Below are the code and all the weights of a small trained network. Each question names an input and a class and asks about switching units off, where a switched-off unit gives its printed mean instead of its output.

import numpy as np


def w(rows, s, z=0):
    codes = np.array(rows[::2]) - 128.0
    scale = np.full(codes.shape[1], s)
    scale[-1] = z or s
    return codes * scale


def f(y):
    return np.maximum(y, 0)


def log_softmax(a):
    a = a - a.max(-1, keepdims=True)
    return a - np.log(np.exp(a).sum(-1, keepdims=True))


def net(x, mask):
    res = np.array(x, float).reshape(1, 3) / 4 @ E
    y = f(res @ A[0][:, :-1].T + A[0][:, -1])
    res = res + np.where(mask, y, B[0][:, -1]) @ B[0][:, :-1]
    return log_softmax(res[-1] @ U[:, :-1].T + U[:, -1])


A, B = {}, {}
E = w([
[179,81,241,167,126,68,24,68,178],'x0',
[121,220,165,86,122,4,162,57,30],'x1',
[196,253,168,166,135,192,101,186,161],'x2',
],0.0051)
A[0] = w([
[127,225,164,109,127,17,151,82,62,74],'n1',
[116,87,106,129,123,113,128,114,111,253],'n2',
[153,102,199,138,133,107,86,122,149,46],'n3',
[137,118,190,137,123,99,89,114,158,167],'n4',
[154,175,129,150,137,145,104,145,115,70],'n5',
[158,108,184,130,121,99,77,109,146,78],'n6',
[89,7,97,106,132,69,144,104,95,15],'n7',
[137,116,159,141,134,104,102,127,147,64],'n8',
[138,67,113,135,137,191,110,148,179,30],'n9',
[134,71,122,131,123,196,112,151,176,118],'n10',
[158,244,174,132,133,174,92,161,156,24],'n11',
[125,114,124,118,126,121,127,128,125,104],'n12',
[105,179,48,110,128,168,211,169,89,60],'n13',
[138,190,142,124,125,148,127,139,145,242],'n14',
],0.014,0.0059)
B[0] = w([
[121,43,110,186,117,233,49,213,197,254],'n1',
[160,144,216,67,129,53,153,180,42,222],'n2',
[107,188,41,132,129,159,122,54,141,172],'n3',
[120,207,75,86,154,127,143,141,73,200],'n4',
[135,106,153,152,124,100,150,85,161,151],'n5',
[102,192,63,114,141,146,110,67,116,179],'n6',
[145,100,159,194,107,104,221,13,249,205],'n7',
[126,177,87,140,147,145,124,97,156,149],'n8',
[108,70,108,186,116,204,88,173,180,191],'n9',
[130,85,137,145,120,167,64,201,141,214],'n10',
[143,75,173,168,106,86,215,42,225,189],'n11',
[116,106,118,129,145,115,137,112,137,134],'n12',
[109,243,31,120,159,154,80,42,128,230],'n13',
[134,96,200,72,125,40,177,157,40,210],'n14',
],0.017,0.0092)
U = w([
[114,71,128,158,117,208,59,211,163,91],'0',
[99,254,54,98,152,138,112,60,105,94],'1',
[154,95,204,144,108,61,219,49,181,83],'2',
[154,140,206,53,130,54,141,185,5,254],'3',
],0.0081,0.0058)

Each question gives the input, the list of numbers given to net, and the class t.
The units are the neurons (one row each of A and B). Each row of codes is followed by its name. A weight is (code - 128) times the scale printed after its matrix; where a second scale follows, it is the last column's (A, B and U).
mask holds one flag per neuron, in row order. A switched-off neuron (its flag False) gives its mean, the last column of its row in B, instead of its output. The means were averaged over made-up inputs and are rounded, as every weight is.
A unit's drop is (log p(t) with every unit on - log p(t) with that unit switched off) / (log p(t) with every unit on - log p(t) with every unit switched off).
The circuit of an input: a set's keep is (log p(t) with only the set's units on - log p(t) with every unit switched off) / (log p(t) with every unit on - log p(t) with every unit switched off). Starting from the 12 units with the biggest drops (on a tie, the unit counted first), units are removed one at a time, each time the one whose removal leaves the highest keep (on an exact tie, the one counted first), for as long as the keep stays at least 0.8.
circuit, biggest first: the units of the circuit, biggest drop first
top k neurons: the k neurons with the biggest drops, biggest first
drop when u is switched off: that unit's drop, to one decimal
input [-8,-2,5], class 1: circuit, biggest first : [n13]
input [6,1,6], class 1: top 4 neurons : [n4, n6, n3, n7]
input [7,8,-8], class 0: top 2 neurons : [n1, n11]
input [7,6,4], class 1: top 4 neurons : [n4, n6, n3, n10]
input [3,1,2], class 3: top 2 neurons : [n13, n7]
input [-3,-2,4], class 2: top 4 neurons : [n11, n2, n1, n4]
input [-5,-1,-3], class 1: top 2 neurons : [n13, n14]
input [0,8,8], class 0: top 2 neurons : [n1, n7]
input [5,4,7], class 2: top 3 neurons : [n11, n13, n14]
input [-6,0,7], class 2: top 3 neurons : [n11, n14, n4]
input [-4,-5,6], class 2: top 2 neurons : [n11, n1]
input [-4,-2,-3], class 1: top 4 neurons : [n13, n14, n1, n11]
input [4,-6,8], class 2: top 2 neurons : [n11, n1]
input [8,-2,8], class 1: top neuron : [n4]
input [7,-5,-6], class 1: top 4 neurons : [n1, n4, n6, n3]
input [6,-3,8], class 2: top 2 neurons : [n11, n13]
input [5,2,8], class 2: drop when n11 is switched off : 3.1
input [8,4,-6], class 1: drop when n4 is switched off : 0.2
input [0,2,8], class 2: drop when n11 is switched off : 1.0
input [0,5,-1], class 0: drop when n1 is switched off : 3.0
